Below are the code and all the weights of a small trained network. Each question names an input and a target symbol and asks about switching units off, where a switched-off unit gives its printed mean instead of its output.

import numpy as np


def w(rows, s, z=0):
    codes = np.array(rows[::2]) - 128.0
    scale = np.full(codes.shape[1], s)
    scale[-1] = z or s
    return codes * scale


def f(y):
    return np.maximum(y, 0)


def softmax(a):
    e = np.exp(a - a.max(-1, keepdims=True))
    return e / e.sum(-1, keepdims=True)


def log_softmax(a):
    a = a - a.max(-1, keepdims=True)
    return a - np.log(np.exp(a).sum(-1, keepdims=True))


def net(x, mask):
    ids = ['αβγδεζηθλξπστ'.index(c) for c in x.split()]
    T = len(ids)
    res = E[ids] + P[:T]
    q, k, v = (res @ M[0].T for M in (Q, K, V))
    z = softmax(np.where(np.tri(T) > 0, q @ k.T / 4**0.5, -1e9)) @ v
    res = res + np.where(mask[0], z, O[0][:, -1]) @ O[0][:, :-1]
    y = f(res @ A[0][:, :-1].T + A[0][:, -1])
    res = res + np.where(mask[1:9], y, B[0][:, -1]) @ B[0][:, :-1]
    return log_softmax(res[-1] @ U[:, :-1].T + U[:, -1])


Q, K, V, O, A, B = {}, {}, {}, {}, {}, {}
E = w([
[72,136,30],'α',
[78,36,245],'β',
[83,111,53],'γ',
[173,165,131],'δ',
[195,124,103],'ε',
[31,220,133],'ζ',
[88,111,67],'η',
[90,123,77],'θ',
[84,44,63],'λ',
[83,117,254],'ξ',
[93,127,82],'π',
[245,122,148],'σ',
[103,116,111],'τ',
],0.019)
P = w([
[162,132,121],'0',
[138,131,117],'1',
[120,126,116],'2',
[106,121,117],'3',
[90,117,114],'4',
[76,120,118],'5',
[62,118,117],'6',
[49,111,118],'7',
[34,106,116],'8',
[26,104,119],'9',
[17,110,123],'10',
[11,104,129],'11',
[5,109,133],'12',
[1,116,137],'13',
],0.0099)
Q[0] = w([
[253,175,169],'h0',
[30,68,114],'h0',
[234,177,163],'h0',
[124,147,145],'h0',
],0.018)
K[0] = w([
[246,115,79],'h0',
[3,121,205],'h0',
[252,119,63],'h0',
[201,162,183],'h0',
],0.012)
V[0] = w([
[130,247,174],'h0',
[121,149,181],'h0',
[142,48,161],'h0',
[131,113,143],'h0',
],0.014)
O[0] = w([
[52,182,171,151],'h0',
[8,101,85,243],'h0',
[114,53,109,7],'h0',
[91,72,150,109],'h0',
],0.014,0.0017)
A[0] = w([
[108,184,148,255],'n0',
[90,88,192,96],'n1',
[88,203,184,155],'n2',
[220,113,180,207],'n3',
[222,196,1,44],'n4',
[74,174,146,154],'n5',
[137,159,2,137],'n6',
[137,42,43,98],'n7',
],0.0098,0.0087)
B[0] = w([
[167,89,147,242],'n0',
[142,233,113,167],'n1',
[208,114,122,248],'n2',
[140,2,117,198],'n3',
[72,246,129,208],'n4',
[135,76,39,244],'n5',
[118,137,215,211],'n6',
[185,221,222,254],'n7',
],0.008,0.015)
U = w([
[108,255,130,9],'α',
[94,126,239,85],'β',
[140,174,148,123],'γ',
[162,115,115,141],'δ',
[160,111,125,106],'ε',
[148,128,21,172],'ζ',
[144,148,140,131],'η',
[134,139,140,130],'θ',
[183,108,155,99],'λ',
[71,120,144,183],'ξ',
[132,132,138,152],'π',
[126,9,144,128],'σ',
[132,89,140,154],'τ',
],0.013,0.012)

Each question gives the input, a string of symbols that net reads in full, and the target symbol t.
The units are the heads (4 rows each of Q, K, V and O) and the neurons (one row each of A and B). Each row of codes is followed by its name. A weight is (code - 128) times the scale printed after its matrix; where a second scale follows, it is the last column's (O, A, B and U).
mask holds one flag per unit, heads first, then neurons. A switched-off unit (its flag False) gives its mean, the last column of its rows in O or B, instead of its output. The means were averaged over made-up inputs and are rounded, as every weight is.
A unit's drop is (log p(t) with every unit on - log p(t) with that unit switched off) / (log p(t) with every unit on - log p(t) with every unit switched off).
The circuit of an input: a set's keep is (log p(t) with only the set's units on - log p(t) with every unit switched off) / (log p(t) with every unit on - log p(t) with every unit switched off). Starting from all 9 units, units are removed one at a time, each time the one whose removal leaves the highest keep (on an exact tie, the one counted first), for as long as the keep stays at least 0.8.
circuit, biggest first: the units of the circuit, biggest drop first
k most important neurons: the k neurons with the biggest drops, biggest first
drop when u is switched off: that unit's drop, to one decimal
input σ δ θ ε λ ζ α λ ζ ζ λ θ, target ζ: circuit, biggest first : (n5; h0; n7; n2)
input σ α λ ε β ξ α δ τ, target ξ: circuit, biggest first : (h0; n2)
input ξ λ θ, target ξ: circuit, biggest first : (h0)
input σ α α τ σ π α δ ζ α α λ η τ, target ζ: circuit, biggest first : (n5; n7; h0; n2)
input ξ γ σ ε α α ζ α ζ λ η, target ζ: circuit, biggest first : (h0; n5; n7; n2)
input δ α π π γ θ δ λ ξ, target ξ: circuit, biggest first : (h0; n1; n7)
input τ λ β λ λ π, target β: circuit, biggest first : (n7; h0; n5; n2)
input λ ε σ δ, target σ: circuit, biggest first : (n7; h0; n4)
input β α α θ ξ σ β δ δ λ α, target β: 3 most important neurons : (n7; n6; n5)
input γ ζ σ, target σ: circuit, biggest first : (n3; n7)
input δ η θ α α γ δ γ π ζ δ β η τ, target β: circuit, biggest first : (h0; n7; n5)
input α ε β ξ α α α β ζ β γ, target β: 3 most important neurons : (n7; n5; n6)
input α α σ δ τ α β δ δ σ δ σ η σ, target σ: circuit, biggest first : (n7; n4)
input γ α ε π α α λ, target λ: most important neuron : (n7)
input α α η ζ α ζ γ λ α λ γ, target ζ: 4 most important neurons : (n5; n7; n2; n6)
input ζ ξ α α γ θ, target ξ: 2 most important neurons : (n3; n2)
input λ λ η λ λ ζ λ δ, target λ: 2 most important neurons : (n3; n5)
input α α γ η ζ ζ τ, target ζ: 4 most important neurons : (n5; n7; n6; n2)
input ζ ε ε α α γ δ δ α π σ θ, target ζ: 4 most important neurons : (n5; n7; n6; n2)
input α α α η δ ξ δ τ, target ξ: circuit, biggest first : (h0)
input ζ α δ λ δ α α α π, target ζ: drop when n6 is switched off : 0.2
input α δ α, target α: drop when h0 is switched off : 0.6
input λ λ ξ δ α ε λ δ σ ξ ζ γ, target ζ: drop when n7 is switched off : 0.6
